Below is a small trained network, with its code and all its weights. Each question gives an input and a target symbol and asks what happens when units are switched off, that is, made to give their printed mean instead of their output.

import numpy as np


def w(rows, s, z=0):
    codes = np.array(rows[::2]) - 128.0
    scale = np.full(codes.shape[1], s)
    scale[-1] = z or s
    return codes * scale


def f(y):
    return y / 2 * (1 + np.tanh(0.7978845608 * (y + 0.044715 * y**3)))


def softmax(a):
    e = np.exp(a - a.max(-1, keepdims=True))
    return e / e.sum(-1, keepdims=True)


def log_softmax(a):
    a = a - a.max(-1, keepdims=True)
    return a - np.log(np.exp(a).sum(-1, keepdims=True))


def net(x, mask):
    ids = ['αγηλξπστω'.index(c) for c in x.split()]
    T = len(ids)
    res = E[ids] + P[:T]
    r = res
    for j in range(2):
        rows = slice(4 * j, 4 * j + 4)
        q, k, v = (r @ M[0][rows].T for M in (Q, K, V))
        z = softmax(np.where(np.tri(T) > 0, q @ k.T / 4**0.5, -1e9)) @ v
        o = O[0][rows]
        res = res + np.where(mask[j], z, o[:, -1]) @ o[:, :-1]
    y = f(res @ A[0][:, :-1].T + A[0][:, -1])
    res = res + np.where(mask[2:14], y, B[0][:, -1]) @ B[0][:, :-1]
    return log_softmax(res[-1] @ U[:, :-1].T + U[:, -1])


Q, K, V, O, A, B = {}, {}, {}, {}, {}, {}
E = w([
[152,179,123,169],'α',
[82,222,100,97],'γ',
[83,205,155,174],'η',
[108,155,119,49],'λ',
[63,158,138,153],'ξ',
[127,134,188,64],'π',
[151,86,165,139],'σ',
[166,164,251,133],'τ',
[179,181,75,135],'ω',
],0.02)
P = w([
[158,255,133,33],'0',
[65,179,104,42],'1',
[109,158,128,27],'2',
[131,152,112,37],'3',
[127,124,123,18],'4',
[126,134,118,15],'5',
],0.0065)
Q[0] = w([
[124,84,134,150],'H0',
[122,106,92,153],'H0',
[191,121,113,146],'H0',
[127,124,167,78],'H0',
[132,182,148,120],'H1',
[128,196,140,64],'H1',
[153,122,108,251],'H1',
[116,175,102,24],'H1',
],0.017)
K[0] = w([
[114,246,144,171],'H0',
[50,193,148,109],'H0',
[136,155,66,99],'H0',
[104,109,123,200],'H0',
[180,66,156,92],'H1',
[179,36,77,148],'H1',
[18,197,157,24],'H1',
[177,29,71,186],'H1',
],0.011)
V[0] = w([
[140,114,237,149],'H0',
[104,152,104,85],'H0',
[83,103,231,89],'H0',
[11,146,166,195],'H0',
[158,100,76,198],'H1',
[92,149,208,211],'H1',
[142,173,181,217],'H1',
[233,109,17,151],'H1',
],0.012)
O[0] = w([
[216,145,158,109,135],'H0',
[5,111,174,145,223],'H0',
[156,120,120,75,186],'H0',
[141,230,26,143,78],'H0',
[147,136,152,226,2],'H1',
[192,162,50,120,72],'H1',
[151,132,96,128,143],'H1',
[131,118,178,216,110],'H1',
],0.011,0.0061)
A[0] = w([
[153,161,62,141,119],'N0',
[116,99,147,96,22],'N1',
[204,131,116,204,104],'N2',
[81,130,101,138,109],'N3',
[175,173,145,250,58],'N4',
[67,172,165,102,155],'N5',
[197,97,140,181,97],'N6',
[162,18,153,134,243],'N7',
[182,120,95,97,252],'N8',
[169,83,149,105,111],'N9',
[160,134,69,111,71],'N10',
[53,76,143,79,117],'N11',
],0.013,0.0031)
B[0] = w([
[195,160,109,133,158],'N0',
[189,137,88,174,168],'N1',
[190,73,161,127,127],'N2',
[127,193,56,149,161],'N3',
[194,160,247,146,153],'N4',
[134,21,57,169,249],'N5',
[159,3,100,131,128],'N6',
[42,179,102,108,164],'N7',
[61,148,167,152,196],'N8',
[101,203,85,116,159],'N9',
[174,128,178,182,170],'N10',
[185,122,115,186,254],'N11',
],0.0073,0.018)
U = w([
[95,142,178,191,207],'α',
[154,77,124,100,204],'γ',
[179,94,98,175,49],'η',
[154,178,112,187,73],'λ',
[223,131,176,177,43],'ξ',
[175,155,177,108,171],'π',
[27,155,160,77,174],'σ',
[74,198,102,147,80],'τ',
[2,153,102,130,2],'ω',
],0.0098,0.0055)

Each question gives the input, a string of symbols that net reads in full, and the target symbol t.
The units are the heads (4 rows each of Q, K, V and O) and the neurons (one row each of A and B). Each row of codes is followed by its name. A weight is (code - 128) times the scale printed after its matrix; where a second scale follows, it is the last column's (O, A, B and U).
mask holds one flag per unit, heads first, then neurons. A switched-off unit (its flag False) gives its mean, the last column of its rows in O or B, instead of its output. The means were averaged over made-up inputs and are rounded, as every weight is.
A unit's drop is (log p(t) with every unit on - log p(t) with that unit switched off) / (log p(t) with every unit on - log p(t) with every unit switched off).
The circuit of an input: a set's keep is (log p(t) with only the set's units on - log p(t) with every unit switched off) / (log p(t) with every unit on - log p(t) with every unit switched off). Starting from the 12 units with the biggest drops (on a tie, the unit counted first), units are removed one at a time, each time the one whose removal leaves the highest keep (on an exact tie, the one counted first), for as long as the keep stays at least 0.8.
circuit, biggest first: the units of the circuit, biggest drop first
unit that matters most: the unit with the biggest drop
k most important neurons: the k neurons with the biggest drops, biggest first
heads that matter: for each layer, one digit per head in row order, 1 if its drop is at least 0.15 and else 0, layers parted by /
input η π λ γ γ, target η: circuit, biggest first : (N11, N5, N1, H1)
input π σ λ η π σ, target σ: unit that matters most : N5
input π τ τ ω π, target α: 2 most important neurons : (N7, N1)
input η π τ γ, target π: heads that matter : 11
input α γ ξ η α, target τ: circuit, biggest first : (H0, N11)
input γ σ σ, target σ: heads that matter : 10
input π τ λ, target π: circuit, biggest first : (H0, N10, H1, N5)
input ξ π η, target γ: heads that matter : 01
input η λ α π λ γ, target γ: circuit, biggest first : (H0, N8, N5)
input γ λ η, target η: circuit, biggest first : (N11, N5, H1, N1)
input σ π α, target σ: circuit, biggest first : (N11, N1, N10)
input α τ γ, target π: heads that matter : 10
input γ σ η τ, target σ: heads that matter : 10
input τ ω σ ξ τ, target σ: 2 most important neurons : (N11, N7)
input α λ η ξ ξ, target τ: 2 most important neurons : (N11, N3)
input γ γ γ, target ω: circuit, biggest first : (H0)
input γ π λ, target γ: heads that matter : 00
input α ω ω ω α τ, target α: circuit, biggest first : (H1, H0)
input γ α γ α ω ξ, target α: heads that matter : 01
input γ η γ ω ω τ, target α: circuit, biggest first : (H1)
input η ξ γ, target τ: heads that matter : 10
input α ξ γ η, target τ: heads that matter : 11
input γ τ λ, target π: heads that matter : 11
input η σ γ γ λ α, target γ: 3 most important neurons : (N8, N7, N9)
input λ λ ω λ, target α: 2 most important neurons : (N11, N7)
